Below are the code and all the weights of a small trained network. Each question names an input and a target symbol and asks about switching units off, where a switched-off unit gives its printed mean instead of its output.

import numpy as np


def w(rows, s, z=0):
    codes = np.array(rows[::2]) - 128.0
    scale = np.full(codes.shape[1], s)
    scale[-1] = z or s
    return codes * scale


def f(y):
    return np.maximum(y, 0)


def softmax(a):
    e = np.exp(a - a.max(-1, keepdims=True))
    return e / e.sum(-1, keepdims=True)


def log_softmax(a):
    a = a - a.max(-1, keepdims=True)
    return a - np.log(np.exp(a).sum(-1, keepdims=True))


def net(x, mask):
    ids = ['ΔΠΣαβεηθμξψ'.index(c) for c in x.split()]
    T = len(ids)
    res = E[ids] + P[:T]
    u = 0
    for l in range(2):
        q, k, v = (res @ M[l].T for M in (Q, K, V))
        z = softmax(np.where(np.tri(T) > 0, q @ k.T / 3**0.5, -1e9)) @ v
        res = res + np.where(mask[u], z, O[l][:, -1]) @ O[l][:, :-1]
        u += 1
        y = f(res @ A[l][:, :-1].T + A[l][:, -1])
        res = res + np.where(mask[u : u + 4], y, B[l][:, -1]) @ B[l][:, :-1]
        u += 4
    return log_softmax(res[-1] @ U[:, :-1].T + U[:, -1])


Q, K, V, O, A, B = {}, {}, {}, {}, {}, {}
E = w([
[144,109,146,148,183],'Δ',
[125,55,143,131,162],'Π',
[68,233,120,84,58],'Σ',
[139,126,139,227,197],'α',
[90,116,205,138,136],'β',
[96,193,57,128,76],'ε',
[42,173,139,52,84],'η',
[9,151,101,90,62],'θ',
[113,160,156,202,149],'μ',
[135,176,194,118,189],'ξ',
[81,75,157,182,141],'ψ',
],0.014)
P = w([
[68,85,98,109,254],'0',
[147,151,207,96,101],'1',
[146,131,169,124,122],'2',
[131,134,155,155,130],'3',
[129,138,141,169,139],'4',
[118,139,136,187,136],'5',
[115,141,130,190,144],'6',
],0.0095)
Q[0] = w([
[189,121,141,92,110],'0.h0',
[56,114,177,133,137],'0.h0',
[90,77,177,164,251],'0.h0',
],0.014)
K[0] = w([
[144,112,214,130,98],'0.h0',
[60,183,52,65,188],'0.h0',
[36,109,123,94,254],'0.h0',
],0.0092)
V[0] = w([
[185,248,179,190,124],'0.h0',
[186,117,82,77,169],'0.h0',
[100,91,26,148,70],'0.h0',
],0.013)
O[0] = w([
[61,2,119,91,139,2],'0.h0',
[62,156,6,168,108,13],'0.h0',
[229,175,144,11,212,85],'0.h0',
],0.0097,0.0023)
A[0] = w([
[139,187,54,149,98,158],'0.n0',
[149,55,209,138,158,255],'0.n1',
[61,159,181,79,81,228],'0.n2',
[99,65,254,188,93,78],'0.n3',
],0.0088,0.005)
B[0] = w([
[104,130,98,54,64,178],'0.n0',
[106,245,116,124,115,247],'0.n1',
[126,72,70,126,69,255],'0.n2',
[150,131,194,119,199,253],'0.n3',
],0.012,0.007)
Q[1] = w([
[56,237,121,163,153],'1.h0',
[69,215,80,100,113],'1.h0',
[117,48,77,2,183],'1.h0',
],0.0099)
K[1] = w([
[83,196,2,101,149],'1.h0',
[63,131,71,47,166],'1.h0',
[247,34,139,136,54],'1.h0',
],0.0098)
V[1] = w([
[160,143,255,153,11],'1.h0',
[136,155,163,247,224],'1.h0',
[74,46,242,60,127],'1.h0',
],0.0091)
O[1] = w([
[123,252,87,183,52,65],'1.h0',
[165,129,1,113,204,2],'1.h0',
[41,170,110,207,168,54],'1.h0',
],0.0089,0.0062)
A[1] = w([
[112,176,201,182,245,29],'1.n0',
[169,2,91,82,147,94],'1.n1',
[19,144,59,135,40,2],'1.n2',
[177,128,116,186,238,159],'1.n3',
],0.0072,0.0054)
B[1] = w([
[52,112,125,38,107,235],'1.n0',
[124,154,123,207,54,184],'1.n1',
[248,78,91,62,149,207],'1.n2',
[176,135,84,166,179,255],'1.n3',
],0.012,0.0074)
U = w([
[95,74,114,201,51,254],'Δ',
[144,83,56,1,76,140],'Π',
[48,120,163,127,125,169],'Σ',
[197,46,151,183,157,110],'α',
[85,186,119,156,115,138],'β',
[188,37,218,139,201,109],'ε',
[119,143,189,240,108,127],'η',
[167,154,178,139,141,47],'θ',
[142,82,130,29,200,69],'μ',
[79,51,146,167,155,181],'ξ',
[211,123,136,109,150,37],'ψ',
],0.0073,0.0081)

Each question gives the input, a string of symbols that net reads in full, and the target symbol t.
The units are the heads (3 rows each of Q, K, V and O) and the neurons (one row each of A and B). Each row of codes is followed by its name. A weight is (code - 128) times the scale printed after its matrix; where a second scale follows, it is the last column's (O, A, B and U).
mask holds one flag per unit, layer by layer, with each layer's heads first. A switched-off unit (its flag False) gives its mean, the last column of its rows in O or B, instead of its output. The means were averaged over made-up inputs and are rounded, as every weight is.
A unit's drop is (log p(t) with every unit on - log p(t) with that unit switched off) / (log p(t) with every unit on - log p(t) with every unit switched off).
The circuit of an input: a set's keep is (log p(t) with only the set's units on - log p(t) with every unit switched off) / (log p(t) with every unit on - log p(t) with every unit switched off). Starting from all 10 units, units are removed one at a time, each time the one whose removal leaves the highest keep (on an exact tie, the one counted first), for as long as the keep stays at least 0.8.
units of the circuit, in order: the units of the circuit, biggest drop first
unit that matters most: the unit with the biggest drop
k most important neurons: the k neurons with the biggest drops, biggest first
k most important neurons of layer l: the k neurons of layer l with the biggest drops, biggest first
input Π ψ Σ ψ ε μ α, target Π: unit that matters most => 0.n0
input ε ψ β β β, target ε: units of the circuit, in order => [1.h0 0.n0]
input ε Σ ε Π, target ε: units of the circuit, in order => [1.h0 0.h0 0.n0 0.n2]
input μ μ ε ε ε η β, target μ: 2 most important neurons => [0.n3 0.n2]
input β ε η ξ β ψ Δ, target β: units of the circuit, in order => [1.h0 0.h0 0.n3]
input ξ β β μ, target ξ: units of the circuit, in order => [0.h0 0.n3 1.h0]
input ψ Π η Π ξ, target ψ: units of the circuit, in order => [1.h0 0.h0 0.n2]
input Π Σ β, target Π: units of the circuit, in order => [0.h0 1.h0]
input ε Σ Π Π β, target ε: units of the circuit, in order => [1.h0 0.h0 0.n0]
input α η ε Π, target α: 3 most important neurons of layer 1 => [1.n1 1.n3 1.n0]
input μ ξ ε β, target μ: 3 most important neurons of layer 0 => [0.n3 0.n1 0.n0]
input η θ μ θ Δ, target η: 2 most important neurons of layer 1 => [1.n2 1.n0]
input Π θ Δ Σ μ, target Π: 2 most important neurons of layer 0 => [0.n0 0.n3]
input Σ ε Δ Δ θ μ ψ, target Σ: unit that matters most => 1.n0
input β ε Σ β, target β: units of the circuit, in order => [1.h0 0.h0 0.n1]
input μ Δ Δ Δ ξ, target μ: 2 most important neurons of layer 1 => [1.n0 1.n1]
input Δ β μ, target Δ: 2 most important neurons => [1.n1 0.n1]
input α α ξ, target α: 3 most important neurons of layer 1 => [1.n1 1.n3 1.n0]
input μ Π Π Π η β α, target μ: 2 most important neurons => [1.n0 0.n3]
input η ξ ε μ ψ, target η: unit that matters most => 0.h0
